Below are the code and all the weights of a small trained network. Each question names an input and a target symbol and asks about switching units off, where a switched-off unit gives its printed mean instead of its output.

import numpy as np


def w(rows, s, z=0):
    codes = np.array(rows[::2]) - 128.0
    scale = np.full(codes.shape[1], s)
    scale[-1] = z or s
    return codes * scale


def norm(h):
    return h / np.sqrt((h * h).mean(-1, keepdims=True) + 1e-5)


def f(y):
    return y / 2 * (1 + np.tanh(0.7978845608 * (y + 0.044715 * y**3)))


def softmax(a):
    e = np.exp(a - a.max(-1, keepdims=True))
    return e / e.sum(-1, keepdims=True)


def log_softmax(a):
    a = a - a.max(-1, keepdims=True)
    return a - np.log(np.exp(a).sum(-1, keepdims=True))


def net(x, mask):
    ids = ['βγδεηξψω'.index(c) for c in x.split()]
    T = len(ids)
    res = E[ids] + P[:T]
    u = 0
    for l in range(2):
        r = norm(res)
        for j in range(2):
            rows = slice(4 * j, 4 * j + 4)
            q, k, v = (r @ M[l][rows].T for M in (Q, K, V))
            z = softmax(np.where(np.tri(T) > 0, q @ k.T / 4**0.5, -1e9)) @ v
            o = O[l][rows]
            res = res + np.where(mask[u + j], z, o[:, -1]) @ o[:, :-1]
        u += 2
        y = f(norm(res) @ A[l][:, :-1].T + A[l][:, -1])
        res = res + np.where(mask[u : u + 12], y, B[l][:, -1]) @ B[l][:, :-1]
        u += 12
    return log_softmax(norm(res)[-1] @ U[:, :-1].T + U[:, -1])


Q, K, V, O, A, B = {}, {}, {}, {}, {}, {}
E = w([
[251,205,167],'β',
[131,90,113],'γ',
[137,98,108],'δ',
[128,85,115],'ε',
[94,189,77],'η',
[120,70,115],'ξ',
[89,60,141],'ψ',
[86,154,147],'ω',
],0.022)
P = w([
[91,74,1],'0',
[63,94,4],'1',
[56,95,33],'2',
[93,78,61],'3',
[113,88,88],'4',
[121,91,115],'5',
[126,84,149],'6',
[142,74,179],'7',
[142,62,207],'8',
[149,45,251],'9',
],0.0063)
Q[0] = w([
[118,120,143],'L0H0',
[82,98,64],'L0H0',
[4,77,116],'L0H0',
[86,116,175],'L0H0',
[69,117,146],'L0H1',
[133,177,92],'L0H1',
[97,116,102],'L0H1',
[154,223,104],'L0H1',
],0.022)
K[0] = w([
[143,138,128],'L0H0',
[141,127,200],'L0H0',
[194,166,185],'L0H0',
[159,140,116],'L0H0',
[99,149,156],'L0H1',
[122,141,66],'L0H1',
[100,99,146],'L0H1',
[147,174,4],'L0H1',
],0.024)
V[0] = w([
[136,168,63],'L0H0',
[5,118,161],'L0H0',
[192,102,220],'L0H0',
[157,105,62],'L0H0',
[95,161,129],'L0H1',
[97,136,163],'L0H1',
[152,206,92],'L0H1',
[67,133,122],'L0H1',
],0.015)
O[0] = w([
[155,144,89,161],'L0H0',
[2,152,118,155],'L0H0',
[158,138,195,36],'L0H0',
[206,65,75,183],'L0H0',
[77,186,109,148],'L0H1',
[61,120,138,152],'L0H1',
[135,203,80,2],'L0H1',
[69,164,185,247],'L0H1',
],0.0097,0.0056)
A[0] = w([
[23,115,199,71],'L0N0',
[83,178,211,48],'L0N1',
[60,203,116,169],'L0N2',
[197,111,154,168],'L0N3',
[147,122,94,170],'L0N4',
[127,164,197,3],'L0N5',
[99,200,76,114],'L0N6',
[212,102,112,159],'L0N7',
[89,41,108,153],'L0N8',
[152,253,165,118],'L0N9',
[92,166,133,26],'L0N10',
[121,51,80,214],'L0N11',
],0.014,0.0054)
B[0] = w([
[67,90,180,226],'L0N0',
[175,99,85,144],'L0N1',
[185,216,182,215],'L0N2',
[156,208,138,204],'L0N3',
[112,152,190,155],'L0N4',
[116,92,149,118],'L0N5',
[214,134,158,174],'L0N6',
[118,200,174,213],'L0N7',
[145,75,175,248],'L0N8',
[198,2,178,167],'L0N9',
[136,193,105,126],'L0N10',
[149,116,187,254],'L0N11',
],0.0087,0.0071)
Q[1] = w([
[110,136,128],'L1H0',
[136,116,140],'L1H0',
[141,126,115],'L1H0',
[157,106,111],'L1H0',
[161,163,193],'L1H1',
[142,113,4],'L1H1',
[165,98,60],'L1H1',
[220,98,121],'L1H1',
],0.022)
K[1] = w([
[107,136,112],'L1H0',
[132,128,151],'L1H0',
[141,117,128],'L1H0',
[147,144,158],'L1H0',
[133,83,218],'L1H1',
[139,121,5],'L1H1',
[188,128,44],'L1H1',
[211,124,133],'L1H1',
],0.025)
V[1] = w([
[79,108,105],'L1H0',
[124,207,215],'L1H0',
[174,123,113],'L1H0',
[191,154,150],'L1H0',
[132,146,188],'L1H1',
[134,136,158],'L1H1',
[138,53,108],'L1H1',
[146,174,252],'L1H1',
],0.014)
O[1] = w([
[185,125,66,118],'L1H0',
[159,122,235,157],'L1H0',
[53,176,175,121],'L1H0',
[53,202,206,135],'L1H0',
[57,213,126,191],'L1H1',
[118,155,134,160],'L1H1',
[118,1,212,133],'L1H1',
[73,246,158,254],'L1H1',
],0.0066,0.0074)
A[1] = w([
[5,128,120,166],'L1N0',
[178,117,146,147],'L1N1',
[78,111,166,145],'L1N2',
[147,117,41,41],'L1N3',
[101,170,129,33],'L1N4',
[144,105,154,93],'L1N5',
[131,65,143,206],'L1N6',
[161,136,58,171],'L1N7',
[97,176,138,2],'L1N8',
[206,101,94,194],'L1N9',
[174,122,147,122],'L1N10',
[139,187,118,220],'L1N11',
],0.024,0.0045)
B[1] = w([
[88,245,194,245],'L1N0',
[158,167,112,166],'L1N1',
[149,167,85,215],'L1N2',
[18,39,113,131],'L1N3',
[147,116,220,157],'L1N4',
[198,138,107,155],'L1N5',
[180,165,186,209],'L1N6',
[143,67,82,136],'L1N7',
[148,124,190,165],'L1N8',
[88,231,83,152],'L1N9',
[146,171,138,159],'L1N10',
[123,33,154,210],'L1N11',
],0.012,0.011)
U = w([
[178,215,86,150],'β',
[160,68,145,182],'γ',
[44,212,159,163],'δ',
[125,142,157,58],'ε',
[142,146,147,86],'η',
[154,123,148,114],'ξ',
[117,104,115,254],'ψ',
[68,38,248,74],'ω',
],0.013,0.0063)

Each question gives the input, a string of symbols that net reads in full, and the target symbol t.
The units are the heads (4 rows each of Q, K, V and O) and the neurons (one row each of A and B). Each row of codes is followed by its name. A weight is (code - 128) times the scale printed after its matrix; where a second scale follows, it is the last column's (O, A, B and U).
mask holds one flag per unit, layer by layer, with each layer's heads first. A switched-off unit (its flag False) gives its mean, the last column of its rows in O or B, instead of its output. The means were averaged over made-up inputs and are rounded, as every weight is.
A unit's drop is (log p(t) with every unit on - log p(t) with that unit switched off) / (log p(t) with every unit on - log p(t) with every unit switched off).
The circuit of an input: a set's keep is (log p(t) with only the set's units on - log p(t) with every unit switched off) / (log p(t) with every unit on - log p(t) with every unit switched off). Starting from the 12 units with the biggest drops (on a tie, the unit counted first), units are removed one at a time, each time the one whose removal leaves the highest keep (on an exact tie, the one counted first), for as long as the keep stays at least 0.8.
circuit, biggest first: the units of the circuit, biggest drop first
unit that matters most: the unit with the biggest drop
which heads matter: for each layer, one digit per head in row order, 1 if its drop is at least 0.15 and else 0, layers parted by /
drop of u: that unit's drop, to one decimal
input η η γ, target ψ: unit that matters most	L1H1
input ψ δ δ ψ ε, target ω: circuit, biggest first	(L1H1; L0N2)
input δ ξ ξ ξ ξ η, target γ: which heads matter	11 / 11
input γ ξ δ, target γ: circuit, biggest first	(L1H1; L0H0)
input δ η ψ δ ω ω ξ β, target β: which heads matter	11 / 00
input ξ ψ γ, target ω: which heads matter	11 / 01
input ψ ω ω γ ε γ ω ω ψ ψ, target δ: which heads matter	10 / 00
input ξ ψ η δ, target ω: circuit, biggest first	(L0H1; L1H1)
input ω δ ψ ε ψ δ δ ξ, target γ: circuit, biggest first	(L0H0; L1N0; L1H0)
input η ψ γ δ η, target ψ: which heads matter	10 / 11
input δ ψ ξ, target ω: which heads matter	10 / 01
input η γ γ, target ψ: circuit, biggest first	(L0H0; L1H1; L1N3; L1N9)
input η ψ ξ, target ω: which heads matter	11 / 01
input ω γ ξ γ γ, target γ: circuit, biggest first	(L1N0; L0H0; L1H0)
input ξ ψ ξ η, target ω: which heads matter	10 / 00
input γ ψ ψ ψ η, target ω: unit that matters most	L0H0
input η ε ω ω η ε ω η ξ, target δ: which heads matter	00 / 00
input η γ η, target ψ: drop of L0H0	0.8
input δ η η ω ξ η ξ β, target β: drop of L0N11	0.2
input ψ γ δ, target ω: drop of L1H1	0.6
